Small tables with named rows and columns. After each table, cells are looked up by row and column.

Table Nizofo
        Zinilo  Mig  Mab  Baveb
Pafir      123  314  343    197
Kikar      224  287  130    187
Vefi       148  266   57    331
Vanavo     343  284  352    155
Dafa       149  213  321    308
Bafa       351  261  790    274
Subes      287  319  420    145
Baru       216  274  405    123
Rab        271  302  199    377
Pak        282  238  545    269

Dafa, Zinilo -> 149
Vanavo, Baveb -> 155
Baru, Mig -> 274
Subes, Zinilo -> 287
Baru, Mab -> 405
Dafa, Baveb -> 308
Kikar, Zinilo -> 224
Vefi, Baveb -> 331
Pak, Baveb -> 269
Rab, Mab -> 199
Pafir, Zinilo -> 123
Vefi, Mig -> 266
Pak, Zinilo -> 282
Vefi, Zinilo -> 148
Kikar, Baveb -> 187
Pak, Mig -> 238
Row with the largest Baveb: Rab

Gom:
|  | Pez | Muziza | Dimadek | Denu | Kap |
|---|---|---|---|---|---|
| Duv | 109 | 85 | 164 | 84 | 112 |
| Sor | 116 | 96 | 150 | 122 | 102 |
| Zolu | 84 | 96 | 206 | 92 | 104 |
| Fab | 87 | 98 | 78 | 152 | 121 |
| Zapipo | 103 | 112 | 93 | 97 | 101 |
| Riz | 105 | 128 | 78 | 145 | 133 |
| Zif | 125 | 82 | 96 | 106 | 91 |
| Rov | 88 | 92 | 97 | 117 | 113 |
| Tifudi | 104 | 86 | 108 | 93 | 106 |
| Mizame | 120 | 74 | 114 | 106 | 124 |
| Sal | 124 | 90 | 131 | 43 | 99 |

What is the Kap of Tifudi in Gom?
106
What is the Denu of Zif in Gom?
106
What is the Dimadek of Mizame in Gom?
114
What is the Muziza of Fab in Gom?
98
What is the Pez of Zif in Gom?
125
What is the Pez of Zolu in Gom?
84
What is the Pez of Zapipo in Gom?
103
What is the Denu of Zolu in Gom?
92
What is the Kap of Rov in Gom?
113
What is the Pez of Sal in Gom?
124

Table Rone
	Taz	Farofes	Laso	Mut	Numi	Rap
Nusiko	144	135	143	148	124	164
Kog	150	130	148	159	107	196
Roza	174	112	101	146	125	153
Vuse	184	76	52	98	135	118
Gonagir	164	136	118	143	153	123
Nen	185	175	152	196	164	144
Kinuf	159	125	151	169	92	223
Biger	137	145	140	135	152	124

What is the Numi of Nen in Rone? 164
What is the Mut of Kog in Rone? 159
What is the Rap of Kog in Rone? 196
What is the Taz of Gonagir in Rone? 164
What is the Rap of Vuse in Rone? 118
What is the Rap of Biger in Rone? 124
What is the Mut of Biger in Rone? 135
What is the Taz of Roza in Rone? 174
What is the Numi of Gonagir in Rone? 153
What is the Laso of Nusiko in Rone? 143
What is the Farofes of Roza in Rone? 112
What is the Mut of Nen in Rone? 196
What is the Taz of Biger in Rone? 137
What is the Taz of Kinuf in Rone? 159
What is the Laso of Vuse in Rone? 52

Bofeb:
         Vufo  Likekel  Bofur  Burem   Deg  Raboni   Buk
Fub       187       77   -500   -264  -498    -329   417
Kis       -56       77   -503    -22   -35    -329  -669
Levuful   -56      256   -500   -660   -35    -329  -669
Medi      -11       77   -500   -264  -233    -329   268
Rup       -56       77   -500   -530   -35    -329   321
Bovulon   -56       77   -688   -264   -35    -329  -669
Moso      -56       77    505   -264   -35    -329   444
Fev       -56       77   -500    158   -35    -329  -669
Buri      -56       77   -968    110   -35    -329  -669
Gimebe    -56       77   -500   -264   393    -234  -410
Nik      -151       77    364   -264   -35    -329  -669

Raboni of Moso: -329
Buk of Fub: 417
Bofur of Nik: 364
Likekel of Levuful: 256
Vufo of Kis: -56
Buk of Bovulon: -669
Buk of Buri: -669
Vufo of Rup: -56
Buk of Medi: 268
Deg of Rup: -35
Deg of Fub: -498
Raboni of Gimebe: -234
Likekel of Fev: 77

Ziko =
cols = Ter, Zinogo, Kunor, Vozevad, Rupozo, Tidiro, Suzab, Nufabo, Mir, Furel
Rufiti: [115, 101, 107, 112, 102, 94, 71, 93, 97, 108]
Famapo: [125, 101, 110, 124, 111, 92, 100, 90, 97, 109]
Topasi: [110, 101, 138, 111, 107, 95, 62, 93, 98, 106]
Begub: [64, 232, 171, 6, 97, 56, 129, 37, 54, 142]

Rufiti, Tidiro => 94
Topasi, Tidiro => 95
Begub, Nufabo => 37
Famapo, Tidiro => 92
Topasi, Suzab => 62
Begub, Rupozo => 97
Rufiti, Rupozo => 102
Rufiti, Zinogo => 101
Rufiti, Suzab => 71
Famapo, Kunor => 110
Begub, Suzab => 129
Begub, Kunor => 171
Topasi, Nufabo => 93
Begub, Zinogo => 232
Topasi, Ter => 110
Row with the largest Kunor: Begub

Fiba:
columns: Riniza, Zov, Mef, Sidolos, Kizeliv, Rezeg, Gova, Rofal
Voreme: [139, 171, 128, 228, 104, 144, 155, 45]
Dusir: [206, 168, 210, 121, 133, 63, 134, 130]
Mamina: [131, 131, 131, 130, 131, 130, 132, 131]

What is the Kizeliv of Voreme in Fiba? 104
What is the Mef of Mamina in Fiba? 131
What is the Mef of Voreme in Fiba? 128
What is the Riniza of Voreme in Fiba? 139
What is the Riniza of Dusir in Fiba? 206
What is the Rofal of Mamina in Fiba? 131
What is the Riniza of Mamina in Fiba? 131
What is the Sidolos of Voreme in Fiba? 228
What is the Rofal of Voreme in Fiba? 45
What is the Kizeliv of Dusir in Fiba? 133
What is the Zov of Dusir in Fiba? 168
What is the Zov of Mamina in Fiba? 131
What is the Rezeg of Mamina in Fiba? 130
What is the Kizeliv of Mamina in Fiba? 131
What is the Rezeg of Voreme in Fiba? 144
What is the Rofal of Dusir in Fiba? 130
What is the Sidolos of Mamina in Fiba? 130
What is the Gova of Dusir in Fiba? 134

